Below is a small trained network, with its code and all its weights. Each question gives an input and a class and asks what happens when units are switched off, that is, made to give their printed mean instead of their output.

import numpy as np


def w(rows, s, z=0):
    codes = np.array(rows[::2]) - 128.0
    scale = np.full(codes.shape[1], s)
    scale[-1] = z or s
    return codes * scale


def f(y):
    return np.maximum(y, 0)


def log_softmax(a):
    a = a - a.max(-1, keepdims=True)
    return a - np.log(np.exp(a).sum(-1, keepdims=True))


def net(x, mask):
    res = np.array(x, float).reshape(1, 2) / 4 @ E
    y = f(res @ A[0][:, :-1].T + A[0][:, -1])
    res = res + np.where(mask, y, B[0][:, -1]) @ B[0][:, :-1]
    return log_softmax(res[-1] @ U[:, :-1].T + U[:, -1])


A, B = {}, {}
E = w([
[120,130,107,186,64,177,168,187,120,116,85,64],'x0',
[118,155,124,161,86,195,99,10,132,138,82,146],'x1',
],0.013)
A[0] = w([
[137,130,126,82,181,77,128,102,132,121,167,155,254],'N0',
[126,127,121,123,131,146,114,2,123,131,136,145,220],'N1',
[127,135,118,101,147,83,131,154,137,134,144,126,217],'N2',
[134,151,140,83,128,87,126,128,112,82,116,99,138],'N3',
[83,124,131,123,135,61,112,132,127,152,95,153,107],'N4',
[127,111,132,121,160,97,116,191,115,141,155,161,140],'N5',
[121,129,119,136,112,149,124,176,135,131,129,113,161],'N6',
],0.026,0.0039)
B[0] = w([
[141,113,140,122,129,122,40,94,45,139,207,172,243],'N0',
[124,163,172,109,115,83,166,128,156,117,1,160,250],'N1',
[81,149,116,152,70,33,160,217,165,164,209,167,200],'N2',
[154,138,118,78,135,123,133,116,155,106,128,85,161],'N3',
[136,107,96,122,158,149,99,110,86,130,109,138,164],'N4',
[138,122,128,104,222,193,136,109,225,109,112,84,218],'N5',
[134,114,129,184,94,125,152,159,80,119,125,121,182],'N6',
],0.026)
U = w([
[139,143,217,93,164,47,57,82,47,136,114,231,225],'0',
[152,104,138,123,138,180,84,70,137,119,142,107,30],'1',
[112,105,113,91,195,89,50,135,147,157,226,151,146],'2',
[98,113,108,164,154,96,183,192,181,87,153,78,109],'3',
[83,177,160,128,77,102,200,125,198,90,27,126,61],'4',
[151,115,118,125,190,180,78,94,111,106,118,118,55],'5',
[132,102,110,206,47,193,158,150,2,90,99,71,255],'6',
],0.0078,0.0044)

Each question gives the input, the list of numbers given to net, and the class t.
The units are the neurons (one row each of A and B). Each row of codes is followed by its name. A weight is (code - 128) times the scale printed after its matrix; where a second scale follows, it is the last column's (A, B and U).
mask holds one flag per neuron, in row order. A switched-off neuron (its flag False) gives its mean, the last column of its row in B, instead of its output. The means were averaged over made-up inputs and are rounded, as every weight is.
A unit's drop is (log p(t) with every unit on - log p(t) with that unit switched off) / (log p(t) with every unit on - log p(t) with every unit switched off).
The circuit of an input: a set's keep is (log p(t) with only the set's units on - log p(t) with every unit switched off) / (log p(t) with every unit on - log p(t) with every unit switched off). Starting from all 7 units, units are removed one at a time, each time the one whose removal leaves the highest keep (on an exact tie, the one counted first), for as long as the keep stays at least 0.8.
units of the circuit, in order: the units of the circuit, biggest drop first
k most important neurons: the k neurons with the biggest drops, biggest first
drop when u is switched off: that unit's drop, to one decimal
input [3,-5], class 3: most important neuron => N1
input [4,-3], class 3: units of the circuit, in order => N1, N0
input [4,0], class 6: 2 most important neurons => N1, N5
input [6,4], class 6: 3 most important neurons => N1, N5, N2
input [4,2], class 6: units of the circuit, in order => N1, N5, N0
input [-3,4], class 4: 2 most important neurons => N1, N0
input [1,-3], class 3: 2 most important neurons => N0, N1
input [3,-2], class 3: 3 most important neurons => N1, N0, N4
input [0,4], class 4: drop when N0 is switched off => 1.2
input [6,8], class 4: drop when N0 is switched off => 0.3
input [-1,2], class 4: drop when N0 is switched off => 2.0
input [-7,-3], class 2: drop when N3 is switched off => 0.0
